The elements come in this order, in a loop: qc sr dz mf tr br gh mp mn hr fs bg qb rh ct gb bs gq tn rq dh hp sl lj zj qs bb
Steps: ka is +1; ki is -1; pu is +3; di is -2.

In the rows, 143 means zero.

Which element is each row?
  61   104   117   244   200   109    99   131   141    52   211   139   153   122   142    97   128   224   193   152   169   141   153   132   203   131   227   195   113   133   186   149   162   230   177   146   200   132   136   119   179    89   154    89   135   150   150   173   102   133   169    87   117   200    88   204   194   138   151   127   158   125    87   176   155   172   216   181   155   164   206   154    87   146   186   109   134   111   146   172   152   217   142   121   122   140   192   133   153   149   186   186    82   128   189   212   166   165    85   247   212   135   214   136   147    90   150   127   174   122   133    96    68   192   144   160   176   134    57   100   139   177   130   138   144   197   122   138   264   231   149   125   114   186   184   138   158   164   119   100   158   179   142   175   126   109    29   244   165   115   124    76    67    98   129   106    98   173   146   195   104   135    53   191   124
element: fs
 124    79   121   244   120   137    81   176   117   208   127   171    43   120   167   183   166   209   131   172   189    96   177   167   189   165   134   132   104   148   188    85   146   112   179   171   146   181   119    86   188   160   168    88   131   195   173   111    90   168   224   164   138   155   117   112   212   159   202   181   166   157   194   128   126   148   224   219   145   136   184   214   105   121   159   115   169   193   175   126   130   183   173   234   137    88   139   186   105   162   146   194   123   159    98   172   180   160   122   213   154   159   151   141    77    48   148    86   191   126   185   162   167   143   148   135   145   192   134   160   183   157   133    52   152    86    45   173   199   132   173   107   157   106   161   141   174    84   118    57   130   172   142   135   215    94   113   131    75   166   124   109   201   161   137   233   111   123    90   132   203   120   120   106   102
element: ct
 211   187   172    63   158   138   215   187   181   133   106   153   186   210   123   172   231   119   116   231    45   168   130   171    93   115    99    85   125   162    81   188   171   123   119   150    81   124   132   173   125   172   130   202   113   134    93   146   189   126   133   128    75    90   164   134   138   140   158   161   190   139   149   145   154   121   109    55   114   121   119    98   140   234   108   177   155   143   144   128    63   155    66    89   175   120   149   163   127   220   189   151   150   165   129   105   105   165   203   129   149   131    90   186   182   219   239   197   121   151   202   155   223   113   146   131   161   202   111    62   204   156   136    98    23    69   128   147   143    57   130   128   181   170    71   131   123   181   242   179   169   107   164   162   146   159   211    71   143   150   104   150   119   127   169   124   177   185   215   153    51   158   156    75   139
element: qc
 135    68   130   260   115   132    90   203   122   229   125   167    56   135   189   171   165   197   114   192   197   118   188   182   198   171   111   156   100   155   196    68   148    95   189   163   145   180    95    84   188   175   172   100   146   208   169   112   101   153   239   166   113   143   144   116   234   145   205   196   157   170   189   138   125   122   233   206   149   130   179   213   111   129   141   134   161   189   160   111   151   183   208   233   138   110   177   182   125   166   155   191   118   126   100   163   160   164   111   202   144   154   147   134    69    59   135    92   197   145   213   165   181   152   156   155   156   199   128   191   198   169   140    67   162    91    49   180   199   144   207   122   147   116   166   168   171    84   103    68   147   169   159   129   240    83   103   149    75   161   124   102   192   158   139   232    99   121    91   144   186   125   121   114   110
element: ct
 202   162   174    95   165   162   196   220   175    84   133   146   211   200    94   201   195   102   158   184    77   181   118   158    88    98   108    90   121   167    80   205   198   134   111   129    93   117   130   184    91   180   154   161   141   145   101   130   165   122   128   127    49    88   179   131   163   164   166   139   169   182   164   170   141   112   133    57   139   152    61   109   152   232   114   145   164   150   145   127    93   182    79    97   173   122   144   117    93   213   192   109   170   178   140   104   119   127   147   136   131   122    98   187   193   228   234   211   123   147   186   171   205   142   176   119   118   180   175    77   212   167   116    91    41    96   120   156   163    85   118   137   172   180    74   156   130   175   229   220   189   105   132   191   149   165   196    68   148   145   131   152   137   113   184    96   192   186   200   147    73   146   135    48   134
element: bb
 200   201   185   107   123   160   252   135   165   133   113   168   157   184   158   154   223   155   103   231    47   172   126   163   118   145    79    62   122   170   106   150   130   100    93   143    73   136   146   159   146   185   123   210    94    91   136   174   181   171   125   130    83   115   137   125   123   156   160   177   164   159   130   176   166   121    93    60   113   130   141    74   131   219    97   240   172   152   129   101    84   136    62    62   174   128   163   158   162   208   208   145   136   139   136    96   108   158   227   110   175   142    81   196   187   193   233   202   159   156   201   161   186   102   128   125   185   203   124    75   190   154   111   110    75    88   138   152   130    76   119   131   177   154    78   137   121   182   230   156   148   119   187   131   154   177   218    71   129   146   100   198   160   142   142   130   183   193   208   128    61   151   149    91   148
element: sr
 162   188   157    51   132   198   106   116   137   166   148   157   162   122   151   131    42    86   151    32   159   136   128   142   116   158   185   167   208   133    73   116   161   126   107   145   163   115   180   179   123   143   137   169   159   143   107   136   129   147   108   118   168   119   258   128    66   131   118    89   110   115   147    55   126   139   104   148    85   138   103   141   179    99   132    91   125   146   204   194   141   125   168   201   130   159   108   135   127    66    31    84   164   172   151   114   171   120    97   108    78   150   197    83   158   178    60   136    93   185   131   177   122   146   161   121    81    95   218   194   103    85   158   237   208   172   206   146    80   206   151   132   169   138   187   143   147   111    82   181   128   149    95   161   125   181   148   128   110   122   180   146   194   146   168   187   182    84   108    98   228   156   271   183   178
element: dh
 147   172   191    39   194   178   148   223   146    97   138   141   235   196    78   187   111    86   191   114   162   160   111   150    61    69   200   132   129   165    58   223   219   155   129   115   146   113   158   213    87   163   173   122   185   145    91   143   159   131   126   151   117    89   207   168   140   164   129   107   173   164   192   163    87   115   139    86   152   164    80   149   183   236   166    81   122   124   139   199   112   136   125   114   173   104   108   133    36   169   154    95   166   210   160   119   107   152    95   104    74   143   122   122   185   218   167   211   106   149   148   175   211   201   191   138    76   109   211   120   191   132   146   134    56   142   131   121   164   137   113   172   161   157    88   157   138   127   160   262   190   120    69   195   128   127   189   145   164   155   179   141   121   106   159   120   211   113   176   150   102   134   169    50   170
element: zj
 108   160   129   133   112    97   193    65   157   140   116   122   153   115   163    97   172   160   126   170   125   185   112   104   156   145    31   106   139   100   232   178    99   139   121   145   128   187   119   134   158   114   129   194   144    79   202   173   192   123    91   152   223   168    12   156   125   105   107   158   142   115   117   198   196   186    62   142   163   145   167   110   165    98   133   221   101   104    38    68   162    84   129    66   154   186   151   124   234   133   179   151   164    91   162   140   146   158   222    86   222   155   101   161   162   149   127   168   145    85   100    83    72   110   114   175   223   127   113   185    79   157   147   179   177   181   201    93    66   100    91   186    85   109   145   119   109   182   184   129   119   123   194    65   100   127   213   183   203   154   146   173   126   190   119    91   138   166   174   149   124   155    90   229   158
element: br
 158   101    91   213    91   132    79   172   118   253    87   159    78   107   187   177   158   122    95   127   189    88   197   181   194   189    84   151   167   170   173    83   130    82   184   153   135   173   121   102   138   172   125   139   141   238   152    96   108   161   183   186   158   135   206    83   164   185   176   168   120   162   171    77   131   128   142   211   119    87   153   167   127    81   139   135   172   225   176   119   172   158   218   256   130   156   131   180   136   105    81   126   122   121    73   158   160   157   143   151   115   116   136   146    62    85   118    62   164   189   160   185   171    79   138   132   105   161   180   193   158   135   162   105   195   124    95   195   137   139   200   112   159   118   156   172   154   103   105    63   129   150   184   125   208   158   159    81    63   148   146   115   224   161   147   245    81   117    90   142   213   133   188   137   129
element: bs
 184   132   114   134    88   134    94   153   131   231   122   148   110   107   183   141    95    79   101    65   168    96   168   156   174   191   134   175   210   165   114    78   107    94   139   138   121   121   165   109   134   149   123   177   125   195   130   106   130   166   147   129   165   142   257    96    75   183   139   153   102   116   145    48   132   138    97   176   119   114   115   187   140    58   115   130   183   198   203   152   158   142   189   230   101   178   108   163   157    45    66   104   134   114   117   126   158   116   130   117   107   102   170   110   101   150    54    74   134   194   116   202   136   110   118   141    78   123   176   200   106    77   163   196   216   144   183   180    94   165   179   128   173   135   161   175   178    88   108    88   121   152   158   141   153   188   169    75    91    88   172   131   218   183   156   231   139    85   102   117   229   149   249   193   143
element: tn
 149   183   202    39   195   167   177   228   153   103   142   148   220   202    80   190   109    97   173    97   161   163   111   129    76    77   188   121   146   154    64   232   227   149   132   118   159    92   162   215   119   174   190   104   193   124   103   118   164   105   122   145    89   105   211   145   167   158   119   120   180   165   181   156    88   122   147    90   157   165    63   125   165   219   145    56   129   116   151   190    94   121   132   131   187   118   111   111    64   167   174   116   197   213   148   126   128   151    93   118    85   170   112   126   196   210   176   211   118   154   175   152   192   174   187   140    91   119   216   142   221   138   151   130    34   152   135   134   156   125   108   182   163   168    91   161   129   120   176   254   202   121    77   195   144   128   173   141   174   134   180   132   122   108   181   103   210   138   171   136   112   146   178    51   160
element: zj
  76   141   126   140   111    65   161    67   126   138   157    73   187   109   150    91   133   161   136   134   154   171   122    89   150   147    94   126   127    97   221   185   111   174   149   133   129   178   131   134   145    96   114   134   162    98   214   175   176   118    86   141   216   162    20   153   113   126    98   135   124   138   105   190   213   194    99   137   218   174   173   124   165    88   156   195    99    84    39    86   184   102   155    43   105   187   133   100   232   124   158   139   148    92   151   167   124   147   218   120   209   140   106   167   155   130    91   147   138   116    64   105    58   122   112   167   213   102   121   163    52   152   160   177   172   199   212   101    73   146   111   193    48   130   133   125   107   198   120   134   126   148   207    95    61   127   165   232   210   160   160   170    93   156   113    87   120   174   157   153   117   152    56   219   159
element: gh

In each set, the symbols that take the first to the second take the third to the fourth, perhaps in another order. Give the fourth.
Answers are names.
  97    68   126   280   141   157   101   179   119   164   157   170    57   135   171   189   172   234   135   205   191   103   160   158   215   155   195   144    89   145   185   101   151   149   186   175   175   169   129   111   197   152   156    98   132   177   162   116    69   169   245   139   123   150   126   123   242   127   198   178   168   189   160   158   134   146   253   198   138   123   197   218   111   152   138   114   165   174   176   153   145   182   170   215   127   105   197   175   103   190   159   212   120   144   125   205   164   163   100   237   138   150   146   142    84    53   154   101   197   114   199   139   180   170   151   124   140   188   108   158   176   183   127    51   149   112    13   168   233   160   185   114   162   130   165   144   171    91    73    75   148   160   136   136   213    69    82   169   101   171   119   107   162   134   135   208   112   132    98   162   178   115   101   100   126
:  107    67   134   292   179   156   111   160   137   117   150   162    62   141   181   170   153   239   150   223   195   106   159   137   186   137   212   151    91   143   186    93   142   176   193   185   185   183   134   122   203   146   168    88   124   162   173   145    84   159   227   118   126   187    97   167   230   131   200   184   179   151   135   197   117   150   263   182   141   121   222   194   101   152   160   117   153   124   168   176   136   200   173   194   125    96   187   150   104   189   167   209   115   157   143   204   161   173    82   234   157   167   185   145   115    54   179   124   175   101   163   122   132   186   172   144   159   199    88   143   178   186   116    78   137   128    49   159   261   178   175   103   152   143   191   118   177   123   109    87   146   177   124   149   207    94    37   205   131   164   107    99   120   122   148   161    97   144   117   177   149   122    83   112   103
::  200   119   120   151    92   127    94   149   128   250   109   165   103    95   169   157   163    87   108    70   166    96   187   171   182   187   115   173   186   173   148    89   129    85   155   155   109   157   160    95   145   161   127   165   133   226   145    88   133   176   164   150   152   144   214    77   112   184   166   147   115   158   159    47   151   115   136   205   122   116   141   205   136    60   130   119   174   211   207   106   158   141   182   237   134   140   108   185   130    64    52   130   139   110    72   151   167   145   152   134   113   105   156   134    74   110   106    62   154   203   144   197   164   116   125   134   101   140   192   204   133    69   166   154   194   121   149   195    94   154   188   117   166   126   166   171   150    86   104    61   120   152   157   121   184   195   187    61    68   100   179   119   233   162   136   231   108   105    62   122   210   151   214   168   124
: bs

 201   187   181    92   153   158   207   165   183   117   120   154   156   208   129   195   214   104   135   219    63   184   118   207   109   141   117    82   127   165    80   173   158   145   112   155   102   126   132   155   113   167   131   188   122   141    93   155   187   130   117   118    75    69   179   141   134   157   181   179   168   177   162   169   165   109   116    60   128   146   119   101   144   227   139   184   173   151   145   134    83   160    74    85   149   121   139   146   131   223   185   155   164   144   146   125   110   124   193   125   148   131    82   175   188   223   233   192   130   164   212   170   218   128   145   118   134   190   144    76   197   154   134   101    53    79   117   168   148    72   119   131   165   173    54   150   121   164   267   181   172   111   165   137   153   154   203    59   141   173   123   148   137   132   160   117   188   191   192   156    45   143   138    62   134
:  123   182   141   104    99   126   213    57   136   182    92   140   119   135   182    94   185   173   129   215    80   190   144   106   135   171    46    95   128   128   222   139    90   121   113   152   111   175   140   139   185   134   133   194   124    58   192   168   205   151   107   142   166   147    51   135   131   119   123   174   159   123   127   169   187   182    60   101   151   132   164    91   169   143   144   248   120   127    43    75   159    79   121    40   150   179   167   125   238   164   171   170   168    98   145   120   117   134   249    87   187   156    92   180   172   174   148   153   156   108   134    98   110    99   115   161   236   128   130   159    96   143   152   158   167   141   196   123    34    98   113   148   125   127   133    95   111   190   185   131    92   121   187    66    99   133   207   140   183   174   101   191   144   198    97   125   158   167   180   101   102   163    97   194   171
::  154   167   169    30   177   193   147   178   138   111   151   139   199   167   104   147    41    85   197    46   188   139   120   103    81    98   223   163   189   120    36   169   192   135   122   124   180   101   164   214   101   133   183   176   191   144   116   121   129   129   137   126   174   103   236   160   116   142    97    71   135   148   191   112    75   130   126   139   135   148    55   134   191   180   145    58   114   110   157   229   118    95   149   152   156   148   106   107    78   136   100    85   193   201   168   117   163   106    60   101    65   176   159    76   194   236   100   191    92   140   127   159   154   206   173   138    87    85   235   172   151    94   145   192   163   171   194   107    86   153   116   154   154   150   164   134   161   116   117   248   175   143    71   198   163   139   157   169   171   150   153   161   148   110   171   115   199    60   130   119   189   138   227   104   182
: bb

 144   148   185    39   184   196   166   222   152   103   127   127   226   186    71   192   100   117   187    93   175   169    94   135    68    63   177   116   133   164    45   216   231   160   149   115   175   104   158   215    99   166   169   132   179   158    84   114   153   120   126   167   104    92   208   158   130   156   117   109   166   154   177   132    89   117   176   112   133   157    78   136   158   237   163    77   130   127   141   181   114   120   140   126   176   104   122   132    59   168   139    99   185   205   170   130   103   131    89   113    64   151   118   142   193   223   179   226   117   161   191   164   197   197   191   155    82   124   212   119   193   130   136   116    57   133   129   120   154   115   126   169   167   176    98   155   160   110   162   254   197   109    75   196   149   148   180   131   182   138   156   148   127   122   199   104   219   122   158   137   127   143   153    50   150
:  190   174   192    85   175   175   200   201   161   114   116   148   202   204   108   176   184   104   150   184   113   184   141   162    87    93   130    73   136   180    61   213   198   157   121   138    97   112   119   193   114   187   161   158   139   139    74   139   176   118   105   149    58    98   179   156   164   154   178   150   170   181   167   172   140    99   136    76   134   143   110    98   134   254   136   138   173   157   139   142    79   185    92    96   165   104   157   148   114   200   184   128   165   185   133   101   113   124   157   121   118   140   101   170   176   222   223   197   146   172   194   164   224   153   151   125   122   174   172    67   200   155   147   108    21    77   101   143   165    98   116   155   181   179    73   133   138   180   239   215   176   111   137   167   158   140   199    84   142   154   140   129   125   119   183   114   197   176   209   157    65   135   145    63   145
::  109    73   132   287   168   151   101   158   133   108   188   154    66   146   164   167   147   249   130   224   185   107   170   143   204   148   231   148    84   164   188    89   159   166   184   173   200   165   151   115   197   128   169    99   138   137   151   147    75   159   231   121   119   171    87   158   234   137   194   171   149   141   149   186   124   154   231   177   155   116   194   189    95   151   156   112   152   142   186   163   149   221   154   203   106    83   186   169   109   183   168   199   107   149   182   193   178   159    77   236   163   158   176   115   102    57   169   114   178   100   170   140   145   185   156   128   154   173    90   128   185   215   122    88   128   125    48   163   251   173   178    97   158   160   186   144   176   124   122    95   152   172   137   160   194   109    31   191   113   170   109    94   123   124   121   179   104   155   129   159   152   106    81   123    93
: ct

 144   184   184    30   187   193   159   189   136   105   127   111   212   195    63   185    58    92   187    70   172   173   110   113    68    97   201   135   172   163    52   197   205   151   143   129   175   103   184   225   109   170   181   120   198   124    96   117   133   132   128   144   165    87   210   160   130   148   119    92   153   163   203   112    97   115   151   117   146   167    55   146   184   198   156    53   125   124   152   226   101   125   149   129   155   129   118   116    74   165   108    98   184   225   187   122   136   130    51    86    59   163   111   106   190   242   134   196    86   142   160   172   172   216   194   149    54   109   208   152   175   120   144   160   108   155   156   126   131   142   106   154   143   139   142   161   146   125   127   272   177   129    55   203   142   133   157   152   191   135   175   164   105   105   187   108   200    94   144   147   172   145   180   103   148
:  163   190   174    34   170   203   141   155   141   126   135   156   179   137   114   147    32   101   187    16   169   125   106   126   109   147   234   186   202   127    45   114   143   135   133   125   187    76   189   199   127   134   176   158   165   120   126   130    96   163   112   130   181   121   243   148    90   139   108    82   111   113   168    67    81   142   113   149   117   153   102   147   190   154   140    85   120   143   185   217   161   102   164   177   142   166    99   130    93    77    77   103   176   196   176   121   161   136    72    81    60   156   181    85   195   192    74   163   106   146   136   172   122   166   190   143    80   107   222   208   131    83   153   238   170   172   213    99    87   209   102   135   155   130   189   145   140    86    78   205   174   156    58   159   124   162   148   148   139   131   200   159   162   133   133   140   182    66   112   106   220   165   233   164   168
::   84   130    95   196   141    62   113   112   141    54   187    78   216   114   130   104   144   168   163   115   169   137   141    95   162   116   173   200   140   100   218   168   134   224   168   147   196   173   127   138   152    76   146   109   170   140   159   164   161   111   113   167   167   198    66   172   139   110   102   131   130   123    72   188   179   187   163   164   218   157   167   123   118   104   175   136   117    75    83   122   187   172   166    76   118   167   150   120   177   105   147   151    94   108   165   205   152   155   141   184   227   118   171   162   149    98    95   133   142   135    47    90    39   130   125   178   185    98    82   100    99   196   130   174   162   232   181   107   199   195   123   188   112   192   153   138   150   208   126   129   124   154   183   169    42   145    97   226   205   121   142   111    59   131   126    69   101   196   165   204    69   134    36   202   149
: gh

  77    87   125   273   171   162   101   166   137   106   157   165    70   158   164   152   169   251   174   221   174   112   139   148   201   135   205   158    83   158   172   108   170   180   182   184   183   167   119   115   201   141   160    98   130   151   138   154    92   170   234   126   147   186   114   162   242   122   188   153   157   168   147   193   131   137   269   190   146   135   182   193   105   159   152   132   150   132   167   176   136   218   167   186   129   101   183   147    98   202   171   197   101   162   155   222   161   173    81   238   152   165   181   140    87    47   168   116   183   124   177   131   133   192   162   130   161   183    89   145   171   210   135    79   143   106    64   163   254   174   182   105   152   157   193   133   171   103   114    84   135   175   121   168   204   104    44   199   118   157   114    94   121   132   134   178   117   168   119   164   149   128    91   114   113
:  156    95   106   239    81   143    86   179   129   243   103   165    56   134   174   185   168   174    82   155   176   109   183   185   199   180   116   149   109   193   187    91   133    87   172   145   123   176   117    86   150   167   144   120   143   214   169    84   109   160   195   174   136   135   130    93   193   174   182   193   150   188   192   115   131   139   179   218   125   108   171   202   120   121   136   124   181   200   186   124   150   152   193   242   116   116   164   173    98   118   115   180   126   142    76   167   167   134   135   180   136   116   131   137    57    67   130    74   173   150   184   185   187   119   134   130   132   192   169   215   160   131   162    75   188   100    60   197   181   135   196   117   164   108   155   172   194    79   111    62   144   160   167   117   237   117   141   100    61   156   148   100   210   171   118   240   103   144    86   119   215   125   156   114   137
::  130   166   193    28   192   193   153   201   153   125   149   114   231   195    70   173    50    98   196    86   178   159   115   122    64    94   212   159   183   156    48   213   223   150   137   119   176   106   174   202    93   168   167   151   183   146   107   128   128   124   124   131   145   104   220   138   139   148   121   106   169   144   190   132    91   148   141   116   125   186    53   139   182   213   150    70   135   112   139   217   144   132   149   132   180   105   123   113    65   164   128    85   198   223   173   131   144   130    65    91    63   154   139   108   187   210   121   202   114   121   175   165   182   196   187   155    58    97   217   164   180   113   151   170    97   160   156   116   159   147   103   149   163   148    99   159   142   107   148   257   180   130    46   198   144   115   150   162   174   127   181   172   119   116   201   127   217    90   135   140   154   150   186    72   155
: bb

 168    72   126   228   103   117    77   175   119   254   106   173    56   152   177   187   188   159   116   162   189    99   198   175   188   192    96   155   131   180   182    57   128    92   186   151   144   169   120    86   187   179   158   123   158   215   147    90    97   176   192   185   146   146   155    89   199   188   196   168   141   168   184    95   133   139   210   224   115   109   179   215   131    89   120   117   168   215   179   120   160   165   205   250   150   101   146   173   119   122   111   181   126   132    85   147   155   146   121   175   141   144   135   148    66    82   134    53   180   139   182   194   193   112   144   159   112   166   153   220   192   135   166    82   173    83    43   208   159   138   191   127   145   100   137   167   178    95   107    52   136   150   177   127   246   127   121    92    75   159   167   100   219   153   133   254   104   111    85   134   195   122   167   133   133
:  191    96   100   175    84   136   100   156   131   250   124   146   116   118   165   157   140    67   101    78   158   103   175   173   179   179   102   154   185   156   162    88    98    77   134   137   107   154   116    76   125   189   131   161   128   235   146   105   131   166   161   152   162   130   233    98   115   179   170   146    92   162   156    28   149   130   130   186   113   129   156   182   159    61   125   110   198   201   208   129   159   134   192   241   112   165   107   188   153    63    33   125   138   109    72   128   165   129   128   136   104   118   156   119    57   100    97    75   144   207   142   203   165   100   128   118   105   150   197   199   116    91   173   133   192   127   151   180   100   154   184   130   176   140   167   175   150   105   125    71   114   156   171   128   180   191   186    86    63   134   189   117   232   164   143   236   126    92    79   124   218   156   218   163   131
::  135   163   176    17   191   203   138   197   117   109   132   158   217   167    98   146    45   107   174    54   164   153   116   108    89   103   232   173   168   141    49   170   173   149   122   116   191    87   180   218   130   152   171   146   188   122   114   122   116   149   111   128   158   115   207   160   123   128   110    81   132   133   188   103    85   117   144   140   102   177    71   155   210   173   150    70   122   116   167   199   139   111   174   148   159   135    89   108    78   127   110    98   183   220   182   126   164   126    63    90    64   158   138    88   183   199   109   186   101   135   133   175   156   181   176   127    81    90   227   167   147   120   161   207   158   182   193   112   100   159   120   131   161   136   148   155   131   104    99   264   190   151    66   195   141   139   140   177   162   148   173   162   127   102   203   119   212    61   121   143   195   156   211   125   174
: zj

 172    93    89   193    88   123    76   160   130   266   110   162    88   115   173   193   158   116   106   117   174   102   178   179   199   171    85   140   167   169   176   101   130    90   171   152   122   172   129    73   135   184   140   155   144   218   167    99   139   155   166   179   162   136   193    97   148   198   173   174   128   144   176    94   136   110   163   191   129   118   152   202   123    77   125   113   172   217   215   122   170   143   195   236   112   141   141   187   145    98    86   156   126   113    79   122   174   131   128   155   128   129   135   123    49    88   120    62   168   174   161   193   182   101   148   126   121   182   147   203   164   120   174   107   195   110   101   199   126   135   190   127   176   108   163   173   172   102   123    33   114   137   173   121   201   156   171    95    72   145   183   118   231   165   129   230   103   122    68   135   199   114   179   128   128
:  189   157   103   130   100   156    82   128   137   230   116   153   131   136   169   146   105    74   115    43   165    76   165   165   152   192   147   173   222   167   135    86   101    86   143   136   106   152   171   100   130   131   108   172   125   213   141   113   124   165   147   143   173   145   236   101    82   176   156   136    88   137   153    36   132   142   128   183   118   115   123   170   147    89   129   109   148   207   208   174   166   128   180   233   112   151    96   176   157    50     9   108   135   119    91   119   161   140   135   125   110   109   147   117   109   131    76    79   127   215   142   186   148   104   144   127   103   119   180   207   120    74   151   217   239   143   163   178    82   177   187   112   166   132   171   158   150    98    90    80    99   157   150   146   169   194   169    80    67    94   207   129   226   182   139   233   118    76   112   111   214   134   246   187   142
::  163   171   185    62   201   164   182   209   170   116   150   139   223   214    71   201   173   103   170   150   150   166   113   147    70    77   160   119   136   175    40   231   221   156   143   122   122    91   154   208   111   165   150   134   169   150    88   134   188   125   123   175    66    70   195   174   166   158   142   117   169   193   163   157   107   121   147    84   155   140    96   122   168   222   137   121   133   116   144   172   104   152   116   107   174   107   136   134    72   184   182   123   185   185   137    91   106   118   134   131    86   132    94   150   186   233   206   217   120   156   191   150   214   180   179   138    94   154   182    85   200   160   146   109    29   107   116   136   161   105   123   161   166   170    45   153   143   164   202   252   197   123    96   185   125   163   188    96   171   153   163   147   118   114   183    85   168   145   181   161    95   145   164    46   135
: qc

